Each row has a name. Each piece below is followed by the name of the row it came from, unless a question asks for something else. Each question is about the rows just above it.

[113  96  67 144  97 126  88 180 140] -> z883
[ 88  96 139 113  97  67 180 144 126] -> z878
[126 102 133 138 141 135 167  65 126] -> z951
[102 133 138] with +1 step of 1 on every entry: : [103 134 139]
The row with [ 88  96 139] is : z878
[140 180  88 126  97 144  67  96 113] is which row reordered? : z883
[138 126  65 133 141 135 167 126 102] is which row reordered? : z951
[96] with +1 step of 1 on every entry: : [97]

[168 209  66 151]  z939
[168 209  71 151]  z910
[168 209  66 185]  z942
Move every entry of [168 209  66] by +1 step of 1. : [169 210  67]
Put [ 66 168 185 209] back in order: which row is it? : z942
Number of entries in [168 209  71]: : 3

[127 125 105 127  98 125 106] = z412
[ 83 148  50 148 132 133 144] = z599
[132 163  82 139  63 163 122] = z722
[ 98 115 105 141  91 133  59] = z791
[127 152 197 214  89 133  40] = z61
[127 152 197 139  91 133 157] = z974
[175 139 167 139  73 138 137] = z715
How many entries does [ 98 115 105 141  91 133] have? : 6
Count the entries of [175 139 167 139  73 138 137]: : 7
which: [127 125 105] : z412
Count the entries of [132 163  82 139  63]: : 5

[140 135 126 153 155 114  91  96 129 100 111 152 139 125 121 149 181 118
 144 132 120 147 134 120 142  84 135 161 158 172 160 123 123 128 141 155
 149 138 115 113  93 174 164 118 130 169 191 156 151 121 134  83 124 122
 136 184 131 140 154 141 164 149 105] : z980
[151 133 125 123 139 130 155 162 117 104  92 118 105  99 141 138 125 133
 152 180 128 146 141 109 138 133 133 138  91 131 148 172 171 155 131 120
 112 137 156 151 139 114 114  97 177 152 120 125 177 195 139 153 127 135
  78 137 129 134 168 136 134 155 143] : z588
[124 132 131 129 130 151 159 106  92  83 123  96 104 134 136 129 131 153
 178 123 145 131 115 131 143 128 138  87 112 159 164 178 157 123 131 120
 141 149 169 131 114 116  94 173 162 117 126 179 188 144 151 117 139  97
 116 135 139 179 127 130 159 138 165] : z138
[155 157 112  96  97 114 101 106 141 144 132 128 147 174 129 150 134 119
 130 134 128 143  87 125 160 156 172 171 131 127 113 135 152 161 136 102
 118  94 170 156 114 136 172 190 155 144 118 137  95 115 131 140 186 130
 131 145 129 166 151 104  75  99 145] : z606
[152 146 127 131 123 129 126 143 151 118  90  84 120 106 107 139 133 128
 135 141 178 138 148 121 111 133 135 130 135  87 121 164 174 176 156 119
 126 108 134 155 151 146 119 121 102 171 161 118 129 174 182 151 151 135
 186 130 129 147 145 158 143 105  73] : z843
[127 158 163 109  88  93 113 100 108 145 138 140 124 160 167 122 135 122
 112 142 133 132 137  88 130 158 159 176 175 130 130 123 136 142 158 139
 110 126  88 180 162 118 130 176 189 148 146 125 136  89 112 131 136 179
 132 124 154 132 162 155 102  75 103] : z225
[153 106  95  93 123 105 118 140 142 136 122 153 171 126 139 126 107 144
 133 126 146  85 135 167 160 171 159 128 123 124 142 153 157 148 113 116
  92 168 156 125 138 179 171 138 147 121 126  96 128 124 140 182 128 133
 151 151 159 149  96  84 105 152 154] : z940
[124 132 131 129 130 129 159 106  92  83 123  96 104 134 136 129 131 153
 178 123 145 131 115 121 143 128 138  87 112 159 164 178 157 123 131 120
 141 149 169 131 114 116  94 173 162 117 126 179 188 144 151 117 139  97
 116 135 139 179 127 130 159 138 165] : z422
[130 136 131 115 154 165 114  93  81 121 102 108 141 142 136 130 156 182
 122 143 132 120 133 133 119 135  80 118 149 166 175 167 128 109 131 133
 145 154 137 119 117 105 186 166 113 130 177 195 157 152 128 133  81 129
 121 140 178 120 137 164 151 168 146] : z216
[126 146] with -1 step of 1 on every entry: : [125 145]
[104 134] with +1 step of 1 on every entry: : [105 135]
Number of entries in [140 135 126]: : 3
Move every entry of [143  87 125] by -1 step of 1. : [142  86 124]

